Known rows, with every step that occurs
R-H-X-F-L: [  81   21  106  -75  313  154  -23 -270  104  -57   48    5    4  -23
 -415  191 -421   44  136 -274 -329  107   57 -218 -325  119 -289   62
 -220  143  156  140  -48  -66 -249  -97 -119 -205   35  357  -36   18
 -422  550 -187   45 -229  172 -222  -40  222   25 -196 -232 -271  148
  112  281 -254  340  494]
G-L-V-H-A-X-R: [  20  400  130 -242  -92  170  186 -299  153 -131  273  220  209  252
 -376  437 -129  -45  154 -129  -58  -62 -218 -229 -527  115   70  -17
 -177  346   23  284 -309 -115 -454 -159   35   27  272  255  267    6
 -521  -28 -152   95  -31  180 -264   47   -7  138 -220  145 -389  164
   10  236   57  456  187]
T-R-F-X-H: [ 110  104  154  -41  397   87  -10 -515  304 -190   86  -59   43  -18
 -299  180 -580 -120  -67 -295 -413   -1   10   46 -414  266 -389  201
 -324  158   44  -67  -10   89 -281  -95   48 -114   51  149   45  -79
 -260  372 -329   39   95   90 -285   42  204   -6 -163 -265 -278  103
  -24  361    4  331  232]
V-H-A-G-L-K-Z-T-R-F: [-325  189  218  -54  -19  315   88 -354  239 -215  -53  125 -236 -235
 -372   42 -254  -88 -270 -128  -97   18 -320  271 -561  168 -154   94
 -176   74  167  101 -174   49 -538 -173  267  -60  487   87  -34    9
 -221  140 -443 -182  106  139 -391 -237 -228  126 -288 -155 -290  164
  204  209  -60  273  264]
T-H-A-R-F: [ -11  374  244  -81  170   80  -35 -346  104  -46 -127   68   23 -207
 -387   14 -405  120 -246 -451 -269 -117 -203    7 -476  276 -317   44
 -185   40   42  160   27  -12 -334 -156   18   37   64  155  -21   28
 -182  -71 -200  -91  -97  119 -258   -1  113   54 -371   16 -440  368
   67  390  101  179  427]
X-F-V-H: [ -27  191  317 -188  281  -82   46 -256  166 -181  195  210   79  -13
 -340  366 -348  294  186 -336 -211  189  -30  -88 -446  227 -231   91
 -322  180   41  413   85   15 -206 -326  -18 -151  -65  222 -173 -142
 -392  506  -91  204  -27 -110  -40  210  265  -75  -90 -148 -264  239
  -52  346  183  263  128]
F-L-G-T-Z-K-V-H: [-267   82  231 -243  172  -98  190 -142  -86 -256  154  340 -192    1
 -531   92  -46  119  191  -93  -26  122 -107   33 -460  144 -151   47
  -99  -52   64  253  -18 -187 -362 -201  -32  -66  344  100 -302 -184
 -423  488 -704   61  314  314 -237   32   60   26  -18  -18 -205  263
    7   -1 -196  406  240]
T-A-G-K-H: [-205  176  276  -92  402  150  114 -333  194 -275   31  204 -165 -133
 -259  420 -349 -283   68 -251 -103  -12  -42  122 -552   31 -256  191
 -328  -18  108  390 -168   32   15 -123  127 -469  323  -58 -408 -105
 -124  101 -203  108   -4   27 -386  -42   98   62  -50 -128  -86   82
 -182  206 -168  275  237]
G-K-Z-L-V-H-A-X-R: [  88  471  302 -274    3  479  242 -287  167 -217  262  222  -60  260
 -293  446 -184  -88  104  -22 -135   66 -340  -37 -506   31  181   38
 -186  297  -36  275 -390  207 -447 -181  180   31  360  221   72   53
 -485  -87 -249   29  144  183 -178 -102   -9  194  -88   44 -162  148
  -92   55   50  555   68]
L-Q-R-F-X-H-A: [ 145  343  176   44  172  178  -25 -396  114  -57   88  231  215  121
 -327  134 -619 -102  -70 -328 -329  -34 -193  -46 -341  167 -265    6
 -187  374   41  -82  -10   -8 -295   27   -7 -128 -132  159  247   60
 -426  319 -339  120  -56  197 -277   95  108  -46 -135 -116 -361  488
   77  416   65  197  456]
A-X-F-L-G-T: [ -15   21  145 -190  101   42  170 -121  140 -128  216  311   37   75
 -454  231 -115  -87  414 -240  -78   -6   58   82 -208  235 -203   42
 -367  220    6  235 -137  -98   30   35 -103 -164  199  175 -194  -62
 -523  544 -334   12  -19  210 -415  251  -34  272   48 -241  -82  165
 -195  149 -162  463  427]
Z-K-V-L-G-T: [-106  205  281 -212  -13  -28   42  -22   20 -275  126  355 -123  129
 -617  345 -149   -6  213  -86 -130  199  -74  154 -299  112  -83  154
  -85  -31  -32  262 -159  -51 -149  -36   67  -96  401  -53 -416 -326
 -316  389 -488  135  218  188 -254  136  -66   82 -141  269 -202  207
 -125  -38 -156  416  198]
G-L-K-Z-T-H-R-F: [-276   27  347  -53 -120  241   48 -297  154 -123   61   -7 -395 -317
 -425  -61 -568 -130   43 -150 -313  -64 -258   65 -406  316 -305  238
 -163   18  -67  219  -93   22 -511 -225  159  -52  254   83 -179   72
 -277   81 -359 -185   84  510 -288 -242 -249  123 -348 -118 -301   92
  361  170   51  440  270]
V-L-K-Z-T-A-X: [-127  151  254  -29   41   79  193 -410  368 -332  203  -27 -203  -19
 -398  191 -353 -382  247 -186   47   85 -291  193 -122  229 -191  216
  -82  112  -57  292 -284 -157 -452 -203   95  -46  448  124  -87 -118
 -356  184 -300 -176   89  295 -450   70 -119  -59  -30    3 -130  204
  -12  -25  -32  317  282]
R-H-A-X-F-V-L: [ 261  185  163 -219  119  216   40 -275  175 -155   76   94  251   68
 -343  225 -205  165   55 -273  -63  335 -213 -157 -260  165 -185  -72
 -198  276  223  259 -159  137 -192  -68   17  -82  122  318  141   72
 -242  422  -28   25 -265 -144 -210   25  126 -109 -196  -99 -304  303
  -62  305   47  161  469]
K-V-L-G-T: [-169  259  248 -221   54 -141  152 -106  -51 -247  199  336  -14  183
 -618  268 -100  -21  304  -75 -162  143   -9  112 -420  132  -92  145
  -87   30   25  291 -165  -46 -162  -52  -40  -21  373    8 -436 -310
 -269  405 -433  128   66   94 -343  255 -101  112 -135  125 -207  191
 -148   44 -127  406  293]
H-G-K-V-L: [-175  243  271 -130  186   96  140 -223  -99 -111  104  144   16  208
 -497  360 -127   33  148  -57 -138  200   48  -36 -449   76 -168  100
 -186  -68  103  275 -176   50 -232  -71  195  -46  251   27 -330  -87
 -174  345 -149  293  122    3 -113   80   61  -95  -95  121 -209  180
   72   48 -210  430  285]
L-G-K-Z-T-R-F-X-H-A: [  38  134  243   -9  148  318  190 -368  284 -140  -86  116 -153  -56
 -281  113 -619 -197  -57 -115 -284   19 -205  245 -404  206 -385  161
 -334  181  128 -164 -278  276 -196  -79  331 -149  300  107 -111  160
 -158  349 -458  -26  242  324 -307   12   15   38  -16 -336   16  176
   82  173  -80  286  209]
Z-L-V-H: [-148  223  243 -123   90   32  -82 -232  265 -191  159  162   10   65
 -490  423 -419   40  232 -253 -263   93  -63 -106 -383  202   10  106
   -9  124 -145  487 -131  -30 -549 -338  -77 -122  181   16 -172 -271
 -451  173 -479  119  149  205 -134   -7  188  -22 -237  196 -290   90
   59  144 -126  457   68]
X-H-A-G-T: [-126  137  258  -48  267  138   63  -72  164 -210  -84  347   44 -106
 -227  289 -281  -64  204 -275 -121  170  -82  -79 -478   54  -79  -58
 -456  373  204  392 -282  108   20   59   41 -316  210 -115 -204  -40
 -385  270  -48   50 -147  -51 -239  149 -140  106 -141 -186 -157  106
  -62  279 -156  161  257]
X-R-F-V-H-Z-K-G-T-A: [   9  380  337 -370  217  145  -13 -412   67 -420  159  377 -151   37
 -462  267 -120  243 -183 -233 -227  211 -463  201 -448  -55  -10   47
 -356  -37  339   86  152 -186 -326  -99  115 -192  159  176 -146   40
 -271  383 -139  -72 -113   78 -212  160  -23   55 -238   84 -130  -74
   17   87  181  331  152]
T-Z-G-L-Q: [-366 -162  194  -16   84  -49  -42 -121  177 -212   24  100   -1  -63
 -476  262 -506  -77  399 -197  103  -81    1   34 -386  327  -90  179
 -200   46 -143  412  -18 -280 -484  -27   76 -104   54  -69 -354  -96
 -573  331 -676   42  248  453 -352 -223  -37  -57  -34   35 -457   70
   55  269 -207  541    6]
V-H-R-F-X: [ 147  293  129 -143   97  251  211 -433   97 -128   -9   46   10   41
 -566   94 -307   78 -151 -323 -352 -133  -11 -142 -346  200 -228  169
  -62  166   83  -16  -73  -54 -573 -180  111   52  -48  331   70 -110
 -345  311 -192   50  -44  107 -382  117  372 -114 -341   61 -379  234
   54  491  -55  378  333]
Q-R-F-V-H-A-G-K-Z-T: [  82  488  572 -257  -50  287  148 -255  103 -304  -37  305  -65 -106
 -450  182 -126  127 -223 -261   12  177 -351  230 -534   35  -23 -101
 -101  157  247  103   47  239 -251 -199  185 -250   99  162  -58   -6
 -108  320  -91 -126 -181 -160 -199  168 -136   50 -101 -107 -246  357
  126  242  217  240   98]
F-L-G-T-A: [-294  162  160  -35  260 -157  164 -245  154 -120  198  316 -110   21
 -512  280 -171 -155  384 -247  -71  -38  -68  147 -379  331 -414  151
 -185   24   90  238 -107 -368 -131 -183  -30 -195  109   48 -410  -51
 -311  481 -492   19   17  306 -561  269   41   65   56  -79  -81   67
   74   65 -259  322  307]
F-V-H-G: [-198  236  247 -183  131  -72  154 -298   69    0   32  190  111  165
 -469  339 -190  231  158 -363 -147   88    5 -224 -452  229 -222   14
 -328  135  123  364  -73  -70 -470 -227   58  -33 -111  168 -196  -53
 -330  438  -22  252  -34  -26  -98  234  283 -235 -141   16 -223  223
  134  331  -43  181  154]
K-G-L-Q-V-H: [-329  327  229 -237   20   65  -48 -503 -164 -263  320  372  103   77
 -529  171 -409 -140  231  -61 -183  -66 -250  -78 -547   56  -92  218
 -229   34  -16  535 -116 -266 -415 -152  -71 -127  188   81 -251 -207
 -590  270 -564  196   51   95 -231  -21  -70   60 -180  117 -218  257
  -31  103    8  343  330]
G-L-K-Z-T-R-H-X-F-V: [-109  -22  309   10   43  155   43 -300  216 -160   93    3 -142 -121
 -230  164 -528  -99  193 -135 -243  172 -194   47 -455  201 -380  132
 -365  159  145   14  -92   90 -215 -252  170 -150  325  334  -89  147
 -254  435 -311  -99  -20  403 -149 -183 -245    3 -194 -499 -161  -14
  307   94  -54  356  113]
L-G-T-A-R: [-125  345  268  -35  176 -101  158 -219  149 -247   70  322   76    9
 -466  266 -141 -157  253 -436  -75 -162 -130  294 -341  158 -316  113
 -302  159   87  209 -115 -224  -21 -127   31  -56  222   54 -287 -174
 -294  123 -410  -26  -29  316 -499  391  -59  161  -90  -13 -183  106
 -198  144 -119  262  179]
X-F-V-L-Q: [ -81  128  307  -28  117 -120  -60 -271   97 -159  171  211  125  135
 -400  321 -436  175  206 -211  -76  267  -93  -38 -397  292 -161   53
 -200  112   -9  389  103  -53 -177 -196  -12 -111 -141   99 -259  -38
 -421  657 -327  211   -5  -28  -63   84  146 -162  -46 -135 -384  275
  -57  332  121  280  278]
Z-T-R-F-V: [-103  180  413 -120  112 -323 -170 -267  383 -232  -65  -19    0 -197
 -362  220 -448  110  -57 -444  -90   70  -94  120 -385  441 -315   62
  -73   14   -1   70  212  -28 -304 -286   -7 -164  -46  118 -302 -114
 -172  421 -320  -60    5  129 -211  150  -21 -100 -227 -117 -419   98
  241  340  186  333  -78]
G-T-H-X-R-F-L-Q-V: [ -65  398  394    5   80  -92   47 -447  -52 -253   91   97   21  -46
 -445  -95 -288 -130  -89 -152 -303 -156 -273 -154 -596  125 -190  -59
 -228   64  327  -34  116 -284 -176 -103 -305 -181    5  215  -76  237
 -426  336 -489 -162 -231  277 -312   88 -179  177 -287 -207 -445  296
  353  165  103  499  508]
F-L-Q-V-H-Z-G-K: [-248  102  286  -48   50   50  139 -337 -108 -248   67  338   68   52
 -448  116 -211  112  226 -216  113   -8  -70  -39 -445  130   71  -73
  -90   30  235  213 -125 -320 -522 -192  -52 -202  -55  -58 -202  -39
 -505  504 -664   -2   78  304 -135  170  108  -40  -83   25 -236  303
  289  108 -173  470  259]
Q-F-L-K: [ -98   78  286  -71  224  -96  -21 -352  133   65  152  115 -290  107
 -451  330 -408   58  322 -324 -199   -9  -73  110 -192  341 -478   66
 -108   16 -299  309 -144 -352 -470 -270  -87 -153   27   46 -266 -291
 -395  476 -409  178   66  148 -232  103  177  137  -43 -140 -230  212
  397  225   20  450  244]
A-X-H-G-L-K-Z-T: [-207 -124  237 -122  -49  331  185 -265  232 -134  171  115  -53   13
 -227  168 -455 -292  412 -160 -105   84  -64  -45 -192  112  -94  121
 -518  303  -68  374 -363  142 -328   39  122  -77  405   66   81   46
 -566  212 -113    9   50  424 -151  -57 -307  146  -60 -248   -5   72
   70   23 -192  359  281]
T-A-X-F-L-Q-R: [ -88  236  178   14  278  -24  -28 -423  118 -143  416  135  202   43
 -338  232 -222 -258  186 -386  -24  -93 -164  108 -166  266 -341   57
 -247  283   58  116  130 -271 -147  -94 -209 -142   -5  197   72  100
 -491  431 -422   76    9  228 -454  207   16   19  154 -171 -294  431
  -67  150  105  290  543]
H-G-T-A-X-R-F-V: [  93  403  315 -256  162  -12  194 -341  290 -238  134  144  173  110
 -388  317   57  -11  -58 -336  -65    7 -261   84 -289  149 -252  -45
 -443  195  322   15   91  -62  -24   14    0 -104   51  265    7  228
 -199  266   67  -23 -264  105 -424  302 -126  127 -130  -97 -267   27
  -20  242  169  401  178]
T-R-H-A-G-K-Z: [-100  263  196 -137  227  363  136 -323  139 -116  -76  116 -192  -49
 -315  251 -248 -195 -155  -94  -96   65 -325  124 -679   70 -253   46
 -327  152  202  138 -361  238 -252  -30  319 -203  298   10 -271   29
 -118   57 -275  -10   53   21 -324 -214  -29  150  -87 -214 -215   80
 -116  271 -119  211  119]
Q-L-V-H: [-100  365  266  -10   15  -42   32 -266  159 -118  250  132  -50  164
 -558  409 -352   22  330 -230 -242   94 -154 -134 -380  186 -196   21
    4  157  -20  428 -132 -221 -496 -356  -19 -205  138  -32 -125 -323
 -330  199 -414  195   93  103 -167  201  239  -29 -224  244 -339  275
   52  237   62  462   24]
T-H-Z-K-V: [-251    6  178 -185  159  -99  -30 -207  -14 -106   21   88 -231 -108
 -397  238 -480   99   58 -235 -219   93  -57 -133 -413  237 -119  116
 -258  -43 -139  303    0  -44 -449 -156  -61 -120  220 -148 -290  -63
 -318  132 -223   54  206  321    0   -9  104  -13 -213  224 -192  217
  127  -15   10  298  265]
T-A-G-L-Q-R-H-X: [ -91  239  167   95   63  216  -51 -409   79 -263   45   91  169   -1
 -548  257 -243 -420   28 -260 -125 -144 -198   20 -413  -88 -197   33
 -271  259  335  102  -25 -180 -210   28  -77 -307  222   48   89   80
 -301  195 -381  -14 -262  308 -576  -57 -100   53 -209   19 -392   93
   83  143 -256  289  500]
V-L-Q-F-X-R-H-A-G-T: [ 341  386  253 -117   88  328  141 -380   65 -298 -131  228  141  235
 -619   99  -55  -45 -239 -212 -173   81 -356   63 -448 -114   30 -124
 -165  282  327   43 -272  -62 -277  158  -37 -141  223  -15   37   17
 -332  462 -335  118 -321 -211 -490   43  -15  175  -61  -23 -452   59
   81  389  -89  338  485]
F-X-R-H-Z-K: [ 333   53  101 -241  213  257   51 -284  216 -235  -49   38  -48  236
 -447  330 -444   38  -43 -374 -221   66  -95  -70 -393   32   73   -4
 -253  257  -35  -35 -156 -110 -609   79   92 -126  -70  107  202  -87
 -549  271 -115  -32 -112  249 -162   20  202   72 -173  153 -290  -77
   36  223 -124  385   79]
T-A-R-H-X-F-V-L: [ 261  287  297    0  295  163   47 -468   73 -296   24  -23  266   19
 -400  187 -181  106  -36 -405 -188  225 -153   30 -302   25 -323   23
 -252  151  452   72   66    4  -92 -249  -12   -7  139  431  145  100
  -70  436 -118  -68 -372  -13 -238  171  153 -194 -278 -209 -301  172
  -20  201  -32  120  494]
A-X-R-F-L-T: [  63  116  264 -318   67   40  -27 -271  263 -270  199   89  -88  175
 -368  225 -228  -53   81 -207  -64  -23 -127  -11 -293  329  -60   29
 -109  146 -133   67   17  -73 -469   56 -190  -67  -26  314   30  -75
 -494  375 -225  -92 -195  165 -383  163    2  351 -182 -114 -442  172
 -175  392  247  540  356]
F-X-H-G: [  -4    0   91  -46  331  163  164 -347  157    3    9   73  128  195
 -365  317 -511  -98  256 -326 -330   50  153 -205 -313  179 -280  118
 -504  300   23  193 -246   41 -339   16   79  -99  -40   72   -1   25
 -427  444  -22  251   13  111 -148  162  235 -158  -25 -135  -50  108
   36  274 -238  214  295]
R-H-T-A-X-F-L-K-V: [ -52    8   32 -170  435   43  143 -382   87  -77  389   41 -150 -108
 -220   53 -177 -108   95  -86 -166  208 -261   47 -181   89 -452   53
 -162  117  195   31 -103 -107 -154 -172 -342 -316  471  280  194  109
 -187  381 -261    2 -167  371 -270  -74   11  163 -232 -343 -124  111
   14  120   74  276  564]
Z-K-V-L: [ -69  190  267 -225  142  -14  -76 -169   47 -235  149  126 -112   82
 -508  392 -310   59   72 -156 -123  247  -27    7 -311  197  -85  204
   12  -74 -162  322  -48  -39 -374 -149   51  -33  224   28 -265 -338
 -340  322 -306  177  194   39 -106   -8  104  -73 -166  319 -336  274
  -56   55  -34  364  172]
X-H-Z-G-T-A-R-F-L-K: [ -63   -4  265   11  326  162   74 -332  143 -303   61  366  -34 -150
 -254   -7 -160  111   92 -443  -76  110 -136  371 -228  107 -141  -61
 -265   79  383  -80   24 -187 -243  -83  -21 -102  155   28   96   50
 -230  373 -498 -284 -134  485 -282  177 -188  183 -250 -343 -150   16
  162  166 -153  348  413]
H-X-R-F-L: [ 104  240  228 -165  233   54   11 -336  108 -101   47  -51  -87  163
 -480  285 -301   70  -33 -279 -289  -60   51  -55 -430  184 -145   50
 -136   89   53  -67   81 -196 -456  -58  -99  -19 -125  413   22   -2
 -444  445 -126  -53 -236  131 -313   75  138  108 -292  -95 -401  130
  194  325   -6  510  337]

Rows
[-352   26  172 -199  170  141  103 -204  -73 -168  102   65  -18  -11
 -462  221 -182  125   72  -92  -81  115  -20 -147 -432  100 -159  135
 -291  -51   11  394  -13  -85 -517 -123  154   25  372  109 -110  -56
 -406  254 -366  186  293  217 -101 -178   61 -125 -125  179 -304  222
  126  -10 -250  370  179] -> T-Z-K-V-H-G-L
[-242  215  180  -68  207  134  226 -144   61 -315  109  242  -45  -67
 -203   61  -65  -30  239 -136  -50  108 -233  -57 -377  100  -63  -44
 -148  222   55  272 -257  -50 -384 -141   43   52  646  171  -30  -28
 -451   16 -472  -57  234  315 -347 -132 -168  -28 -229  -77 -185  282
  128  -35 -202  475  334] -> G-T-Z-L-K-V-H-A-X
[ -28  355  167 -102  154   83  108 -302  -36   44  157  347  199   87
 -350  216 -171  280    5 -343  -95   87 -149  -98 -475  222 -161  -94
  -66  205  102  228  -81  -95 -358 -374  -42   72   40  320  129   21
 -371  296 -353  113  -36   89   -9  157  182  -11 -150 -160 -316  428
   18  352   23  158  395] -> X-F-L-V-H-A-R
[-348   24  308  -83  224  200  217 -333  146 -241  162  271 -444    9
 -346  353 -254 -294  267   62  108  119 -223  168 -509  318 -294  203
 -229  -69  -33  326 -157  -20 -208 -176  125 -318  165   -3 -482   54
 -194  439 -331  -45    4  139 -403   61   -3  200  172 -276  -24   51
 -191   97  -67  350  262] -> F-L-T-A-G-K-Z
[-251  329  206  -16   13  181    0 -308   14 -252  235  369 -240   89
 -588  349 -251  -61  286 -116 -212  222 -439   47 -254   -2 -142   48
 -174  -17  217  337 -167 -412 -387 -213  152 -354  474 -150 -294 -117
 -242  243 -465   33  145  286 -235  192   10  -71 -189  344   16   70
   86 -140 -142  392  129] -> Q-L-V-H-Z-K-G-T-A
[  76   70  342 -175    5  126  -19 -318   32 -131   34  105   46  171
 -493  218 -297  209  123 -284 -279  227  -85   57 -233  176 -259  -18
 -259  285  241  166  -89  205 -383 -113   15    5  -70  126  -62  -40
 -128  596 -308   60  -90   58 -159  209  131 -127 -404 -137 -233  232
   58  343  184  180  404] -> X-H-R-F-V-L-G
[-180  272  202 -144   91  156   43 -419  105 -145  -44  170   81  -94
 -404  227  -49  195 -260 -223  -50   87 -145   71 -695  271 -234    9
 -236   45  300  122   58   34 -338 -221  173  -61  143  159  -19   88
  -54  336 -255  -30  -89 -195 -362  -75   47  -44 -321 -119 -383  145
  172  350   22  217  281] -> T-R-F-V-H-A-G-L
[-117  166  157 -297  232  100   44 -229   15  -84  234  204   -3  246
 -389  355 -171    4   73 -149 -297   73 -154   12 -565  -44 -164   19
 -335  206   97  152 -184   16 -444   26   30   -2  224   98   69  -24
 -355   92 -201  297  -25  329 -115 -176 -201  266 -275   -7 -303  -64
  136  165    7  454  208] -> X-R-H-G-L-K-V
[-111  -55  171 -130  314  233  100 -311   93 -352  188  186    8   45
 -201  375 -260 -154  369 -168 -146  136  -12  183 -161  -17  -69   65
 -475  248  118  263 -192  237 -103  -41  -73 -163  545 -154  -62   93
 -257  187 -393   58  166  437 -252  119  -12  152  -96  -52  211    0
  -85 -296 -168  446  483] -> T-A-X-H-Z-L-G-K-V
[-124  328  382   45  139  470  159 -322   46 -230  127  125 -163  102
 -364  134 -210 -212  171 -174 -148  113 -400  138 -332   73 -434   84
 -291   62  235  184 -215   49 -261  -59  257 -145  286   72 -173   56
  -44   91 -318   26 -131  239 -360  150  -35  178  -61  -70 -159  187
 -186  124  -56  299  222] -> Q-L-T-A-R-H-G-K-Z
[ -47   79  196 -190  377  240   24 -310  189 -326  142 -104  -54  -66
 -410  264 -123 -184    1 -186 -145   88 -195  133 -548  -81  -88   74
 -352  210  299  209 -123 -122 -281   44 -161 -400  303   35  119   29
 -234  242  -58 -136 -452   17 -469  -53 -123  238 -295  -47 -345 -341
   11  197  -26  276  171] -> X-R-H-T-A-G-L
[  86 -134  157  -21  308  136   67 -441  394 -409 -212   -9   29 -219
 -379  141 -502 -106 -119 -409 -105  122  -26  153 -192   68  -52    1
 -323  235  242   71   60   59 -291  -31  -96 -359  168 -122  132  117
 -222  456 -135 -207 -245  158 -304  210   44   -4 -163 -126  -60  -67
   72  159 -140  209  427] -> R-F-X-H-Z-T-A-G
[  25  111  315  -85  294  159   19 -247  203 -436  -20  247  157 -231
 -307   60 -234  109    7 -496 -136   64  -91  299 -193   26  -24   42
 -354  141  372   54   80   -7 -113   18  -43 -119  216   -7  -16  -41
 -220  220 -308 -260 -217  313 -310  305 -164  197 -269 -115 -249   22
  -98  211  -88  304  255] -> X-H-Z-G-T-A-R-F
[ -49   91  375 -133   88  271  135 -176 -134  -95   99  242  -34  178
 -332  324 -273  120  271 -229 -250  199   40   56 -421  109 -291   83
 -352  160  208  237 -237  212  -76 -134  240 -151  140  211 -382    6
  -86  561 -271  193   42    3 -146  117  117 -172 -187 -282  -50  286
  -19  257   18  241  363] -> X-F-V-L-G-K-H-R
[ -73  112  213 -104    1  133  111 -389  -72 -202   33   -3 -166   25
 -562  -52 -343  -49  -91  -26 -381   73 -129 -162 -389  372 -314  237
   13  -30   72  -40  -57  118 -556 -136  -38   94  222  169 -170   71
    4  376 -340   16   27  157 -342   62  121 -117 -369   35 -344  298
   46  283  148  355  651] -> K-V-L-T-H-R-F-X
[-197  368  280 -122  156  259  193 -420   50 -177  294   24 -107   16
 -388  122 -255  -63   75 -173 -201   96 -275  117 -379  131  -42  206
  -49   59  -23  292 -138  -40 -535 -386 -159  -10  428  235   14  -98
 -249   81 -408 -202 -109  231 -226   81   39   28 -264  -21 -179   97
  -98   46  -24  197  116] -> K-Z-L-V-H-T-A-R
[ 252  276  273   13  144  214  -50 -520   87 -290  230   98  232  214
 -500   72 -507 -147  -33 -253 -348   97  -99   56 -323   79 -106   80
 -100  225   92  -28   65    5 -358   31  -60  -97  -54  135  269 -131
 -402  514 -447   41  -79   25 -293  123  109  -62 -125  -79 -451  370
  -38  318   25  322  524] -> V-L-Q-R-F-X-H
[-117  -44  228 -155  350  326 -155 -294  -29 -221   -9  -45 -239   -6
 -361  -57 -419  -76  221 -293 -268  154 -288  239 -321  -64 -125   -8
 -257  118  -29  221 -245 -109 -677   29  -63 -137  437  162  -17 -185
 -367  158 -496 -234  -81  333 -188 -314 -148    4 -476 -231 -152 -158
   56  132 -143  274  202] -> A-R-H-T-Z-L-K-G
[ -70  312  224 -144  267  126  187 -577  113  -78  265  183 -284   12
 -376   87 -296  -46  -94 -257  -96  -30 -302  377 -387  315 -422  183
  -41 -100  -97   50   81 -184 -421 -310   56  107   37  328   14  -63
 -232  177 -466 -172  -51  322 -340  -27    5  228 -130 -286 -237  274
  -67  224   98  290  357] -> T-A-R-F-L-K-Z
[  95  129   92  -19  327  163   60 -402   59  -95    6   76  115   18
 -482  153 -209  -45   40 -429 -249  -68  -66  143 -222   42 -445   33
 -323  211  351  -14  -45 -111 -178 -141 -131  -37  161  359   84  126
 -227  418 -416  -16 -211  354 -395  145  200   65 -194 -255 -128  184
  -49  184 -199  162  657] -> T-A-R-H-X-F-L-G
[  94  278  220 -269  163  177  181 -298  315 -524  101  137  115  -68
 -475  148   78   47 -114 -379  -91  -90 -202  201 -220  -45  170   34
 -297  198  447  -26  -10 -160 -388   77  -62  -80  330  150   98   -8
 -363  160 -189 -258 -167  227 -569  297  -54  231 -245  154 -340    9
 -109  210   28  533  245] -> V-H-Z-G-T-A-X-R-F
[-190  221  364   22    9   10 -213 -302  298 -422   49  129  122 -257
 -548  191 -319 -280 -115 -367   27  -97 -225  345 -297  118 -114   62
  -83  115  127  184  278 -166 -178  -45 -104 -359  157 -125  -44  -23
 -296  263 -499  -98 -149  244 -534   44 -291  142 -123  102 -482  117
  124  157    3  368  305] -> Z-T-A-G-L-Q-R-F
[ 231  480  332 -310   16  366  145 -370   14 -300  109  113  135  252
 -352  207 -159 -153 -119 -159 -163  -23 -260  158 -371  -91  -93  -58
 -218  218  231   53 -355  102 -212  116   43 -135  399  302  105  -41
 -173   54 -354  -99 -145  -60 -389  127 -104  219 -348   24 -198  546
  -80  117  179  350  494] -> Q-V-L-G-K-H-A-X-R-F
[   0  143  190 -117  180   33  123 -510  314 -392  127   22  -64  -43
 -338   28  -93   27 -130 -416  -12  -28 -269  160 -242   79   17 -126
  -93  179  284  -59   21 -322 -678 -183 -137  -67  218  229  370   94
 -446  288 -283 -265 -143  379 -388  189   10   95 -253  -71 -289   84
  302  127   66  431  491] -> V-H-Z-T-A-X-R-F-L-K
[-210  179   71 -105   45  -87   39 -516   66  -22  150   68  -24   96
 -498  101 -242  181 -137 -192 -160   38 -130  -67 -522  299 -117  -64
   35  -47  126   16   52 -205 -720 -321  -97  -34   85  164    2  -43
 -226  388 -584 -133   50  251 -158  107  212    6 -308  -92 -400  199
  232  261  -68  360  324] -> T-R-F-L-V-H-Z
